Below are the code and all the weights of a small trained network. Each question names an input and a class and asks about switching units off, where a switched-off unit gives its printed mean instead of its output.

import numpy as np


def w(rows, s, z=0):
    codes = np.array(rows[::2]) - 128.0
    scale = np.full(codes.shape[1], s)
    scale[-1] = z or s
    return codes * scale


def f(y):
    return y / 2 * (1 + np.tanh(0.7978845608 * (y + 0.044715 * y**3)))


def log_softmax(a):
    a = a - a.max(-1, keepdims=True)
    return a - np.log(np.exp(a).sum(-1, keepdims=True))


def net(x, mask):
    res = np.array(x, float).reshape(1, 8) / 4 @ E
    y = f(res @ A[0][:, :-1].T + A[0][:, -1])
    res = res + np.where(mask, y, B[0][:, -1]) @ B[0][:, :-1]
    return log_softmax(res[-1] @ U[:, :-1].T + U[:, -1])


A, B = {}, {}
E = w([
[220,119,136,202,43,134,186,227,119,96],'x0',
[87,124,120,175,217,212,44,221,83,16],'x1',
[55,105,125,214,127,233,218,50,136,137],'x2',
[135,131,133,97,231,78,247,162,120,95],'x3',
[128,129,127,128,128,127,129,126,128,129],'x4',
[129,128,128,126,128,128,131,129,129,128],'x5',
[35,117,147,225,89,3,117,94,116,39],'x6',
[45,160,105,26,44,154,161,166,118,65],'x7',
],0.0042)
A[0] = w([
[131,130,129,164,26,170,12,105,137,164,86],'N0',
[49,127,138,73,196,116,65,59,121,147,65],'N1',
[97,125,121,172,128,193,179,84,126,138,86],'N2',
[136,130,122,111,93,92,160,101,140,173,103],'N3',
[75,140,127,42,50,156,166,164,126,67,80],'N4',
[95,123,139,186,137,193,195,85,125,147,85],'N5',
[146,126,132,106,94,93,168,98,141,171,115],'N6',
[72,123,127,204,90,7,119,97,121,68,6],'N7',
[136,133,132,114,213,75,231,161,132,105,79],'N8',
[211,124,138,225,201,100,98,103,134,168,87],'N9',
[193,121,142,197,51,135,169,204,116,99,67],'N10',
[206,126,121,60,139,224,139,146,127,185,3],'N11',
[186,132,135,69,141,35,52,172,120,134,73],'N12',
[134,129,126,102,74,85,163,86,136,186,114],'N13',
[112,126,132,144,177,174,85,178,130,84,98],'N14',
[101,131,121,147,162,165,89,166,129,83,107],'N15',
[107,122,124,144,163,163,91,165,121,89,100],'N16',
],0.012,0.0027)
B[0] = w([
[134,116,127,46,177,123,230,170,57,62,255],'N0',
[199,139,52,133,120,135,202,95,221,188,235],'N1',
[132,137,122,113,103,85,68,183,166,83,209],'N2',
[173,119,158,164,127,124,108,102,98,120,187],'N3',
[15,119,92,150,98,65,133,94,82,175,235],'N4',
[117,129,108,108,94,90,67,176,178,61,221],'N5',
[175,123,160,162,133,122,107,93,86,110,194],'N6',
[79,141,188,134,174,244,84,180,150,184,245],'N7',
[148,115,130,47,164,151,211,161,62,78,199],'N8',
[6,129,94,138,79,80,149,78,65,180,227],'N9',
[205,142,54,120,140,127,167,70,238,180,235],'N10',
[57,142,181,154,174,230,97,171,166,182,223],'N11',
[110,127,108,124,81,90,59,187,196,35,223],'N12',
[200,120,164,175,127,115,94,87,88,118,222],'N13',
[191,124,178,168,118,118,102,87,100,124,204],'N14',
[176,119,172,155,124,117,103,95,91,126,192],'N15',
[174,123,168,159,120,123,106,100,96,126,185],'N16',
],0.021,0.0059)
U = w([
[81,159,202,151,192,253,77,185,157,193,2],'0',
[237,100,205,206,109,97,78,52,55,107,219],'1',
[123,138,90,98,43,55,34,215,205,16,77],'2',
[215,158,21,124,129,129,204,65,236,200,103],'3',
[148,94,132,15,190,133,242,169,29,56,150],'4',
[6,119,82,153,58,58,141,75,54,199,250],'5',
],0.0065,0.00071)

Each question gives the input, the list of numbers given to net, and the class t.
The units are the neurons (one row each of A and B). Each row of codes is followed by its name. A weight is (code - 128) times the scale printed after its matrix; where a second scale follows, it is the last column's (A, B and U).
mask holds one flag per neuron, in row order. A switched-off neuron (its flag False) gives its mean, the last column of its row in B, instead of its output. The means were averaged over made-up inputs and are rounded, as every weight is.
A unit's drop is (log p(t) with every unit on - log p(t) with that unit switched off) / (log p(t) with every unit on - log p(t) with every unit switched off).
The circuit of an input: a set's keep is (log p(t) with only the set's units on - log p(t) with every unit switched off) / (log p(t) with every unit on - log p(t) with every unit switched off). Starting from the 12 units with the biggest drops (on a tie, the unit counted first), units are removed one at a time, each time the one whose removal leaves the highest keep (on an exact tie, the one counted first), for as long as the keep stays at least 0.8.
units of the circuit, in order: the units of the circuit, biggest drop first
most important unit: the unit with the biggest drop
k most important neurons: the k neurons with the biggest drops, biggest first
drop when u is switched off: that unit's drop, to one decimal
input [8,8,7,7,1,-7,-5,-8], class 1: most important unit : N14
input [-5,6,2,-3,5,3,4,-7], class 5: 2 most important neurons : (N9; N13)
input [5,-4,5,3,3,-4,4,-6], class 5: 3 most important neurons : (N9; N1; N12)
input [-2,-8,-8,4,-5,8,-5,-4], class 1: 2 most important neurons : (N13; N6)
input [7,7,-1,-8,-5,3,-5,4], class 4: 2 most important neurons : (N0; N1)
input [-7,0,7,5,-8,-2,-3,5], class 2: 2 most important neurons : (N5; N2)
input [5,-5,0,8,-7,5,8,-4], class 0: 2 most important neurons : (N7; N0)
input [-8,-6,-8,-2,5,-3,-7,-6], class 2: 2 most important neurons : (N12; N7)
input [-6,-7,3,7,1,4,-4,2], class 1: 4 most important neurons : (N13; N0; N6; N3)
input [0,7,-7,-5,-4,7,4,-2], class 1: 2 most important neurons : (N14; N15)
input [-8,-8,-8,-8,3,5,1,6], class 1: 3 most important neurons : (N13; N6; N3)
input [6,-2,-1,-1,-1,3,-6,-7], class 5: 3 most important neurons : (N9; N7; N1)
input [-1,-7,7,7,0,-7,5,-3], class 1: 4 most important neurons : (N13; N0; N6; N12)
input [-7,-8,-8,4,0,7,-8,6], class 0: units of the circuit, in order : (N11)
input [8,7,-1,-6,1,8,1,2], class 3: 4 most important neurons : (N10; N13; N6; N3)
input [-7,2,7,5,-1,5,5,-7], class 2: 4 most important neurons : (N5; N2; N10; N4)
input [5,-3,-1,4,2,-3,-5,-4], class 0: 2 most important neurons : (N11; N1)
input [4,6,-3,6,-4,2,-1,0], class 1: drop when N0 is switched off : 2.2
input [-1,3,-4,-3,8,4,2,8], class 5: drop when N4 is switched off : 0.7
input [4,4,-1,-6,-1,2,2,-1], class 4: drop when N5 is switched off : 0.0
input [4,0,-6,-2,-3,-4,7,4], class 0: drop when N5 is switched off : 0.1
input [-4,5,2,6,0,3,-1,8], class 5: most important unit : N4
